(in the rows, 128 means zero)
Each row of numbers stands for one object and depends on some of the facts below. Use the named rows to name the rest.

Known rows:
[124 142 126 175 127 118 137 125 104 120 150 112 138 131 111 145 120 126
 130 128 111 136 130 136 118  89 171 152 123 137]: dretem
[145 140 125 170 123 123 115 120 110 132 148  99 137 129  96 129 132 141
 130 114 119 138 129 140 141  96 150 146 118 121]: lokeflo
[165 113 118 101 122 127 118 133 157 135 120 132 118 116 143 126 135 122
 124 130 134 136 130 129 169 153  98 141 126 126]: noflur
[115 123 137 124 124 134 114 126 136 127 130 125 127 132 108 124 114 131
 129 142 141 143 131 137 125  97 125 111 122 118]: muri
[129 138 123 174 133 123 131 124 110 119 153 109 138 128 105 136 120 132
 132 129 128 141 137 134 127  80 165 142 114 126]: platran
[109 141 133 144 130 128 137 126 120 122 127 142 127 139 130 147 137 105
 132 132 135 122 122 129  99 115 151 114 127 128]: topla
[112 121 130 127 128 137 127 125 126 128 115 130 129 128 119 130 115 135
 128 133 137 131 129 133 118 117 131 118 121 127]: keson
[138 142 127 171 126 122 119 120 110 128 162 101 138 131  95 131 120 142
 132 122 121 142 136 136 135  95 152 140 116 120]: varum
[ 95  65 147 115 137 113 135 109 117 123 145 122 120 129 121 114 137 128
 128 155 143  96 109 132 113 158 118 106 131 142]: ziplik
[132 163 135 112 106 148 103 117 120 151 101 123 133 124 111 121 161 142
 122  85 132 129 108 146 128 134 110 128 131 124]: flumu
[153 197 126 124 117 136 122 116  99 160 146 104 147 120  95 132 173 155
 122  55 116 137 116 129 142 125 132 169 124 137]: brumam
[163 150 114  88 122 144 134 132 143 148  93 131 127 122 144 129 125 153
 124  87  99 120 129 111 151 188  95 146 136 127]: sulel
[112 107 142 136 137 120 132 122 121 121 147 133 126 134 127 100 143 119
 128 133 140 120 121 125 107 126 139 118 138 125]: klistun
[120 133 125 185 138 115 141 122  97 112 147 120 136 134 115 141 131 116
 131 124 114 125 125 140 112 101 187 147 126 135]: gruro
[123 116 136  91 130 134 124 123 140 136 138 125 126 127 110 125 117 135
 125 140 141 148 134 123 131 107 114 126 125 131]: kivi
[158 107 116 138 137 104 131 148 150 108 129 139 112 123 183 104 155 102
 130 134 120 106 127 131 164 186 114 132 144 119]: kigrum
[162 108 105 139 125 118 115 148 157 114  95 139 115 111 173 125 127 109
 129 141 123 123 129 142 178 156 114 136 125 116]: plakler

How the objects are related:
vula(bodronis, driru); vula(boza, lokeflo); vula(boza, brumam); vula(boza, rerus); vula(brenis, brumam); vula(brifliler, brenis)
vula(brifo, klomin); vula(bruplel, mivir); vula(bruplel, driru); vula(bruplel, rerus); vula(domek, brumam); vula(drekom, zedrir)
vula(drekom, driru); vula(drekom, klogram); vula(drelom, brano); vula(drelom, klopin); vula(drelom, fletrun); vula(driru, rerus)
vula(drusano, skuloma); vula(fevire, brifliler); vula(fevire, rerus); vula(fevor, kegrur); vula(fisin, tagi); vula(fisin, sagrizar)
vula(fisin, lokeflo); vula(fisin, brumam); vula(fladralan, skolazus); vula(flegrus, rigro); vula(flegrus, skuloma); vula(flegrus, brenis)
vula(flegrus, gisti); vula(fletrun, platran); vula(flumu, klalin); vula(flumu, sikik); vula(flumu, brumam); vula(fodrek, viklum)
vula(foflegrak, vegra); vula(foflegrak, brumam); vula(foga, tagi); vula(gavik, fletrun); vula(gavugan, rigro); vula(gavugan, sugrin)
vula(gavugan, rerus); vula(gedo, driru); vula(geklistes, rerus); vula(geskizir, baskun); vula(gisti, klomin); vula(gisti, sugrin)
vula(gopin, kegrur); vula(grafli, grokosto); vula(grafli, rerus); vula(graplotis, ploklur); vula(gredupli, mivir); vula(gredupli, skepal)
vula(gredupli, grokosto); vula(gredupli, sikik); vula(gredupli, sebam); vula(gredupli, rerus); vula(grepes, tagi); vula(grestuflor, skolazus)
vula(grestuflor, sebam); vula(grosku, rerus); vula(grotem, rigro); vula(grotem, driru); vula(grotem, rerus); vula(keson, kiflil)
vula(kibam, muri); vula(kibam, gisti); vula(kiflil, sugrin); vula(kigrum, rerus); vula(kitul, rigro); vula(kivi, gavik)
vula(kivi, duver); vula(kivi, foga); vula(klalin, sugrin); vula(klistun, duver); vula(kloflil, sugrin); vula(klogram, rerus)
vula(klomin, sugrin); vula(klomin, rerus); vula(klorel, lenuk); vula(klorel, sugele); vula(klorel, rerus); vula(legrum, noflur)
vula(lenuk, rerus); vula(lodek, stena); vula(lodek, driru); vula(lodek, suvul); vula(lodek, noflur); vula(lodek, sugrin)
vula(lodek, rerus); vula(logil, grosku); vula(lupos, fletrun); vula(mepi, klomin); vula(mibom, flaner); vula(mibom, fladralan)
vula(mibom, poska); vula(mivir, grokosto); vula(mokleskur, rerus); vula(muri, platran); vula(nafun, viklum); vula(nafun, sugrin)
vula(nafun, brumam); vula(noflur, lokeflo); vula(noflur, vudraruk); vula(noflur, rerus); vula(noklel, flugri); vula(noklel, grosku)
vula(noklel, rerus); vula(nuflum, sugrin); vula(nutaklel, skolazus); vula(nutaklel, flumu); vula(plakler, rerus); vula(plebris, grosku)
vula(plebris, brumam); vula(plegrasum, rerus); vula(ploklur, rerus); vula(poska, grosku); vula(reklu, brenis); vula(rigebim, klistun)
vula(rigro, driru); vula(roderal, domek); vula(roderal, rerus); vula(rume, skolazus); vula(sagrizar, geklistes); vula(sagrizar, kegrur)
vula(sagrizar, brumam); vula(sagrizar, vudraruk); vula(saklupla, puplal); vula(savun, grokosto); vula(setrak, boza); vula(sifubi, grokosto)
vula(sigoku, skeskubrel); vula(sigotru, sugrin); vula(sikik, lokeflo); vula(sikik, rerus); vula(skatrosker, zosko); vula(skeskubrel, sugrin)
vula(skeskubrel, rerus); vula(skolazus, brenis); vula(skolazus, klogram); vula(skoplu, noflur); vula(stefun, skolazus); vula(stefun, plakler)
vula(stefun, foga); vula(stefun, gisti); vula(stena, klomin); vula(stena, skuloma); vula(stivis, grosku); vula(sugrin, rerus)
vula(sulel, sugrin); vula(sulel, brumam); vula(sulel, rerus); vula(suvul, tagi); vula(tagi, sugrin); vula(toflel, rerus)
vula(topla, rigro); vula(topla, lodek); vula(topla, platran); vula(topla, zota); vula(trigror, grosku); vula(trigror, kigrum)
vula(trigror, driru); vula(tripal, geklistes); vula(trizifo, kitul); vula(troskan, vutrun); vula(troskan, kegrur); vula(troskan, klogram)
vula(tunan, sigoku); vula(vapokin, lokeflo); vula(vegra, sugrin); vula(vegra, rerus); vula(viklum, varum); vula(vitrak, lodek)
vula(vitrak, driru); vula(vitrak, brumam); vula(vudraruk, rerus); vula(ziplik, sigotru); vula(ziplik, grokosto); vula(ziplik, logil)
vula(zosko, rigro); vula(zosko, domek); vula(zosko, brenis); vula(zosko, sugrin); vula(zosko, rerus); grostus(baskun, g)
grostus(bodronis, e); grostus(boza, d); grostus(brano, c); grostus(brenis, g); grostus(brifliler, a); grostus(brifo, f)
grostus(brumam, a); grostus(bruplel, a); grostus(dagri, c); grostus(domek, c); grostus(dratra, a); grostus(drekom, a)
grostus(drelom, c); grostus(dretem, d); grostus(driru, d); grostus(drusano, b); grostus(duver, d); grostus(fevire, e)
grostus(fevor, f); grostus(fisin, c); grostus(fladralan, d); grostus(flaner, c); grostus(flegrus, c); grostus(fletrun, a)
grostus(flugri, d); grostus(flumu, e); grostus(fodrek, e); grostus(foflegrak, c); grostus(foga, d); grostus(gavik, b)
grostus(gavugan, a); grostus(gedo, c); grostus(geklistes, b); grostus(geskizir, a); grostus(gisti, d); grostus(gopin, c)
grostus(grafli, d); grostus(graplotis, a); grostus(gredupli, a); grostus(grepes, a); grostus(grestuflor, g); grostus(grokosto, b)
grostus(grosku, d); grostus(grotem, b); grostus(gruro, g); grostus(kegrur, e); grostus(keson, c); grostus(kibam, b)
grostus(kiflil, a); grostus(kigrum, b); grostus(kitul, e); grostus(kivi, a); grostus(klalin, b); grostus(klistun, b)
grostus(kloflil, b); grostus(klogram, f); grostus(klomin, a); grostus(klopin, a); grostus(klorel, f); grostus(legrum, b)
grostus(lenuk, a); grostus(lodek, g); grostus(logil, a); grostus(lokeflo, e); grostus(lupos, b); grostus(mepi, a)
grostus(mibom, d); grostus(mivir, b); grostus(mokleskur, c); grostus(muri, e); grostus(nafun, f); grostus(noflur, a)
grostus(noklel, e); grostus(nuflum, a); grostus(nutaklel, c); grostus(plakler, c); grostus(platran, c); grostus(plebris, d)
grostus(plegrasum, b); grostus(ploklur, d); grostus(poska, a); grostus(puplal, b); grostus(reklu, a); grostus(rerus, b)
grostus(rigebim, e); grostus(rigro, c); grostus(roderal, c); grostus(rume, c); grostus(sagrizar, a); grostus(saklupla, c)
grostus(savun, c); grostus(sebam, d); grostus(setrak, b); grostus(sifubi, a); grostus(sigoku, b); grostus(sigotru, f)
grostus(sikik, b); grostus(skatrosker, d); grostus(skepal, a); grostus(skeskubrel, a); grostus(skolazus, f); grostus(skoplu, a)
grostus(skuloma, a); grostus(stefun, a); grostus(stena, c); grostus(stivis, g); grostus(sugele, g); grostus(sugrin, c)
grostus(sulel, a); grostus(suseklan, b); grostus(suvul, f); grostus(tagi, a); grostus(toflel, f); grostus(topla, g)
grostus(trigror, c); grostus(tripal, c); grostus(trizifo, a); grostus(troskan, b); grostus(trulik, e); grostus(tunan, d)
grostus(vapokin, c); grostus(varum, e); grostus(vegra, e); grostus(veguk, f); grostus(viklum, b); grostus(vitrak, b)
grostus(vudraruk, c); grostus(vutrun, a); grostus(zedrir, b); grostus(ziplik, b); grostus(zosko, g); grostus(zota, b)

Which object is each row?
No name comes twice in this set of rows, the named rows included.
[ 70 190 143 112 123 124 108 152 122 138 146 138 136 132 122 147 151 146
 135 133 142 137 140 126 126 124 114  98 121 137] | trigror
[121 155 133 118 114 145 116 119 117 143  92 130 134 119 118 124 157 139
 123  97 137 123 111 144 123 127 123 131 127 133] | fisin
[175 105 108 103 127 118 119 146 166 125 115 133 113 112 165 126 125 115
 126 142 120 134 137 128 188 171  97 144 127 124] | lenuk
[116  43 139  72 128 124 128  98 128 141 151 108 119 118  98 147 113 139
 126 175 153 113 112 136 141 158  84 113 107 153] | sifubi
[157 103 109 145 120 114 122 150 152 110  96 139 114 117 178 137 129 100
 128 149 111 121 126 142 166 158 120 141 134 131] | ploklur
[155 107 110  98 142 140 145 137 161 128  92 136 116 129 154 127  70 146
 129 123  88 124 146  97 149 175 101 135 139 117] | klomin
[ 97 129 138 127 122 128 124 131 122 125 113 134 128 129 126 133 124 121
 127 144 128 138 124 138 111 103 143 128 133 139] | mibom
[107 122 124 133 135 149 153 125 131 122  83 139 123 143 136 136  64 136
 128 132  90 120 133 105  86 133 142 121 145 127] | gisti
[108 121 132 124 130 138 126 125 132 124 112 135 127 130 121 126 108 128
 129 141 139 136 134 127 116 100 138 116 123 122] | stena
[118 113 139  92 131 135 117 125 142 134 143 129 125 129 108 123 113 130
 126 148 146 155 134 121 128  96 116 119 124 130] | fletrun
[134 148 120 169 132 119 136 125 101 118 153 113 145 123 116 135 114 134
 128 134 128 130 143 134 117  93 159 152 119 138] | veguk
[151 123 113 140 123 127 117 140 145 121 102 137 121 115 158 129 133 118
 128 131 128 122 127 142 161 149 117 133 126 122] | roderal
[ 67 151 130 122 123 101 105 179 140 115  97 144 123 109 179 124 145 135
 128 148  95 131 137 147 174 164 124 132 147 155] | grosku
[137 155 118 136 131 128 146 139 132 126 114 149 122 142 157 162 130 108
 135 124 115 105 128 110 112 166 130 112 130 122] | lodek
[156 117 118 131 118 126 108 139 152 123 110 130 117 121 149 123 130 121
 129 135 124 130 129 140 167 144 107 125 128 111] | fevire

Now the same objects, written a new way:
Known rows:
[122 114 112 119 133 129 141 119 123 128 139 130 137 134 130 110 129 134
 126 119 132 129 138 130 134 111]: flegrus
[136 124 129 138 123  85 121 139 129 121 128 122 136 122 135 136 135 132
 133 133 139 132 141 139 132 120]: ploklur
[116 148 146 130 138 134 137 131 143 124 149 117 132 123 121 130 133 128
 148 134 126 122 123 117 123 132]: gredupli
[112 150 150 129 137 134 137 131 140 123 151 123 126 125 124 132 134 128
 146 131 127 124 125 118 122 141]: drekom
[130 122 108 139 123 139 109 131 129 134 108 134 108 112 119 119 126 120
 114 130 123 123 105 117 120 125]: sugele
[137 125 128 139 123  82 121 140 129 122 127 122 136 121 135 134 134 132
 133 133 139 132 140 139 133 118]: grosku
[127 125 133 131 126 151 115 127 132 128 111 130 111 126 125 121 136 123
 116 129 121 123 107 115 123 134]: gruro
[125 114 111 118 133 131 142 118 126 125 140 127 142 134 131 109 131 134
 127 120 131 128 138 129 136 111]: keson
[150 131  85 114 122 193 100 116 159 108 130 128 149 136 159 128 127 133
  90 101 116 137 134 139 150 205]: fodrek
[128 130 129 131 120 121 116 129 125 130 116 142 126 127 138 131 137 126
 130 130 124 127 120 131 126 133]: geklistes
[130 125 150 126 124 135 120 127 130 128 113 129 135 140 135 132 147 127
 135 139 121 127 121 130 128 127]: kibam
[129 129 143 127 123 129 123 126 130 122 115 134 133 137 143 128 148 127
 138 134 122 125 120 128 126 131]: setrak
[124 107  92 125 129 126 117 125 117 149 134 134 131 121 105 125 109 130
 107 128 133 134 141 138 143 107]: platran
[131 117 108 136 130 132 103 127 127 131 113 123 128 142 124 123 119 125
 116 133 126 141 132 149 125 138]: muri
[120 145 126 137 135 122 130 134 141 131 146 119 128 113 114 129 122 125
 145 137 128 123 122 119 123 125]: poska
[134 125 109 137 119 117 108 131 125 138 112 139 126 118 129 131 127 123
 126 136 125 127 118 133 129 125]: rerus
[128 129 144 128 124 130 123 126 129 123 115 133 133 138 142 128 148 127
 137 135 123 126 119 128 125 131]: legrum

Name these rows:
No name comes twice in this set of rows, the named rows included.
[130 128 109 138 118 112 108 132 122 139 114 146 119 117 130 132 124 123
 124 131 127 129 120 135 128 128] | zedrir
[138 127 140 132 122  81 116 138 127 128 128 116 129 128 132 143 123 132
 129 136 141 136 139 137 143 125] | foga
[118 119 117 118 133 126 142 119 119 125 143 138 132 136 135 111 130 135
 124 114 134 130 140 131 132 121] | tripal
[132 125 153 122 120 130 105 128 124 145 111 124 123 139 119 147 125 124
 124 149 125 134 119 132 144 129] | gavik
[115 139 152 126 121 123 122 127 118 122 123 154 115 140 152 134 145 129
 128 120 127 130 126 133 121 156] | troskan
[122 115  97 124 130 121 134 122 119 134 140 138 131 125 126 112 119 132
 119 116 135 131 139 132 136 115] | vudraruk
[149 134 146 122 116  54 105 135 122 145 127 102 104 127 124 155  79 127
 125 145 153 144 126 132 175 129] | duver
[137 123 121 134 122 123 118 128 132 130 109 128 136 126 132 126 137 124
 137 140 122 124 117 128 128 115] | sigoku
[121 144 117 137 133 126 122 135 140 137 145 122 125 107 108 134 115 125
 136 135 128 124 123 121 128 129] | skuloma
[140 121 140 135 127  91 129 138 137 115 125 109 149 130 138 130 146 133
 144 140 136 129 138 133 132 110] | tunan
[102 159 127 135 128 118 119 137 125 135 158 154 100 108 123 143 112 127
 122 114 134 131 132 128 121 167] | vutrun
[129 108  66 135 129  99 126 125 117 144 133 135 129 109 114 106 103 128
 121 125 137 129 133 133 136  92] | flaner
[135 124 106 138 119 114 109 131 127 137 110 138 127 117 128 128 127 123
 129 137 125 127 117 132 128 118] | grokosto
[118 133  94 140 124 113 101 128 113 128 124 156 102 132 141 124 108 125
 105 109 133 145 137 154 118 169] | kegrur
[101 132 130 115 129 122 141 120 106 124 156 163 110 141 147 120 130 137
 112  96 137 137 149 136 129 153] | gopin

Now the same objects, written a new way:
Some rows with their names:
[120 142 126 123 123 133 123 134 115 136 140 128 128 161 137 114 134 126
 126 129 126 115 127 122 126 130 131 132 123 143 123 126 126 136 139 123
 121 119 123 127 132 123 118 122 130 118]: plakler
[ 93 130 129 121 123 128 121 132 136 131 128 139 127 138 128 110 134 127
 138 131 167 144 134 127 132 128 130 118 133  93 124 155 130 122 130 130
 118 137  77 121 118 116 129 136 129 135]: keson
[121 145 116 128 142 134 120 123 120 118 122 163 130 131 140 134 135 125
 106 129 176 139 122 123 125 129 135 134 129 124 132 143 130 124 143 124
 123 144 109 122 128 101 123 122 137 143]: gavugan
[104 139 123 131 128 137 112 130 128 128 131 142 133 152 135 139 126 125
 140 137 162 125 132 114 121 130 139 129 120 100 132 150 134 124 137 133
 116 128 115 129 122 114 117 132 135 118]: stena
[146 149 104 110 126 123 118 137 148 113 123 116 117  75 128 142 131 142
 114 134 135 119 108 139 123 140 120 133 136 137 100 114 145 130 140 117
 139 136  89 128 119 130 146 159 121 128]: mibom
[145 126 118 120 135 121 144 127 101 124 119 136 127 113 136 122 139 118
 121 134 129 147 119 122 137 125 123 133 132 143 131 131 110 124 134 128
 125 137 134 121 151 122 124 122 132 149]: boza
[129 117 140 131 130 143 118 125 132 139 139 148 123 184 119  88 137 131
 108 102  93 116 123 151 120 128 124 137 130 159 153 103 134 143 127 118
 128 121 120 126 133 140 124 113 124 137]: skepal
[143 111 125 138 133 129 147 132  92 145 134 142 126 142 136  96 135 121
 124 111  97 125 145 119 133 120 133 129 123 148 132 132 117 131 128 129
 112 118 159 128 142 125 110 117 126 130]: vudraruk
[ 99 136 127 128 124 111 144 129 107 135 140 137 138 126 138 113 140 126
 126 135 169 127 113 123 134 126 127 121 126 104 138 124 113 117 138 118
 135 137 105 123 131 114 135 123 122 139]: grepes
[133 130 126 136 139 140 129 119 106 120 119 160 131 154 140 136 135 121
 110 142 156 128 123 115 125 127 137 133 121 126 156 134 114 119 143 124
 125 138 133 128 129 108 115 120 129 134]: lodek
[153 115 121 148 131 147 146 137 100 139 141 127 125  78 131 121 144 140
 131  87  74 102 138 128 128 126 128 116 131 118 144  98 140 125 129 126
 137 122 178 146 140 139 127 141 116 116]: vutrun
[172 131 103 141 137 141 132 133 108 119 117 144 125  83 136 145 130 141
  95 114 142 112 126 128 128 133 132 135 127 137 118 108 136 117 146 118
 127 135 134 129 120 110 123 146 118 125]: drekom
[156 112 129 143 131 133 176 146 112 142 153  88 130  27 140 112 126 125
 163  84  50 120 144 119 131 120 119 130 129 142 163 128 136 134 105 137
 142  98 184 143 161 164 118 128 143 131]: kegrur
[132 133 130 143 142 130 139 133 152 109 138 116 136  81 140 150 100 127
 156 127 132 135 133 120 118 134 130 149 116 122 154 141 143 124 117 140
 137 122 126 132 130 141 117 124 153 134]: kitul
[130 148 121 110 132 113 150 138 122 122 145 104 130  73 143 111 126 115
 142 128 147 147 113 121 135 135 115 140 131 147 118 147 125 134 132 119
 140 120 110 121 153 135 123 130 156 149]: flumu
[162 132 120 136 146 130 136 133 144 107 122 116 129  73 136 145 102 128
 133 129 121 138 133 126 119 134 128 160 120 158 141 137 137 129 125 137
 127 123 125 122 131 136 113 126 153 144]: bodronis
[101 143 137 128 118  91 156 125 101 131 155 123 146 127 139 131 124 139
 115 159 160 109 109 127 124 135 122 128 122 116 124 112  99 108 144 109
 138 139  82 114  94 118 142 132 102 127]: kivi

Which object is each row?
No name comes twice in this set of rows, the named rows included.
[108 131 127 129 139 134 124 120 121 130 126 157 129 153 120 105 140 125
 116 117 156 135 128 132 130 128 130 126 128 109 144 133 130 123 132 127
 129 140 121 124 132 117 122 121 134 146] | skeskubrel
[ 99 137 126 137 122 160 113 128 123 135 153 137 119 152 142 126 151 124
 150 117 126 100 123 120 124 130 132 120 126 101 167 121 148 138 141 125
 140 119 154 154 149 138 125 130 132 102] | brenis
[152 124 108 130 137 124 160 133  87 139 128 141 129  75 139 117 145 126
 105 115 128 126 129 122 141 125 125 122 133 129 126 128 117 113 138 119
 132 136 144 128 148 110 124 132 123 136] | sagrizar
[116  97 144 145 133 151 130 128 149 133 135 136 122 103  99 121 132 150
 131 107  96 115 135 139 124 126 127 110 144  84 167 104 144 113 113 133
 137 136 110 137 110 144 136 150 110 127] | baskun
[130 119 144 140 120 124 115 122 137 126 113 110 133 178 131 177 106 118
 158 148 106 124 143 115 122 123 137 120 113 113 121 125 122 132 108 147
 123 122 160 136 117 138 136 103 128  97] | zota
[133 114 137 130 130 108 154 139 155 119 144  99 133  52 122 123 107 136
 155 114 118 133 127 134 125 132 119 135 133 124 144 133 132 120 109 135
 141 128 112 122 117 152 133 139 137 144] | trulik
[107 123 131 118 133 111 148 141 150 120 143 106 131  43 119 114 120 126
 160 124 162 161 125 129 136 128 118 127 137  93 144 163 134 117 113 134
 146 142  77 121 138 135 132 148 149 156] | fodrek
[118 137 122 136 130 143 115 128 115 130 136 143 126 129 137 120 150 132
 123 109 145 114 119 124 123 131 128 130 126 121 150 120 147 129 139 124
 137 131 122 138 140 123 121 133 131 119] | brifliler
[ 98 127 117 110 130 120 126 134 138 125 132 138 130  81 117 123 139 117
 126 147 195 162 122 123 142 126 125 119 139  97 115 154 118 120 132 121
 129 147 114 129 131 106 123 140 134 147] | nafun
[132  98 145 130 116 129 120 132 160 130 109  89 122 108 102 144 119 138
 153 127  91 132 146 136 132 121 127  99 142 102 110 119 138 124  92 149
 130 122 145 133 102 149 148 141 114 116] | puplal
[116 149 111 119 125 134 115 132 135 114 124 141 130 112 155 155 128 129
 132 146 186 129 128 114 123 138 136 128 122 109 109 151 139 119 154 125
 118 133  98 128 117 101 121 144 133 108] | flegrus
[136 149 112 111 120 135 124 131 117 124 138 131 118 119 134 131 149 138
  98 133 137  96 100 135 120 138 121 132 133 151 108 103 131 130 153 108
 141 129 106 131 128 123 131 151 112 118] | grestuflor
[114 127 133 153 126 160 109 126 135 131 138 150 132 177 147 130 122 128
 155 107 108 114 153 115 110 127 144 132 112 110 161 132 149 134 124 142
 117 118 145 144 133 132 104 118 140  99] | rigro
[156 137 113 111 135 112 121 122 126 119 116 154 125 137 119 108 136 138
  75 132 157 126 110 148 131 133 123 144 131 172 110 121 120 129 150 110
 118 139  85 106 125 103 128 129 119 155] | gredupli

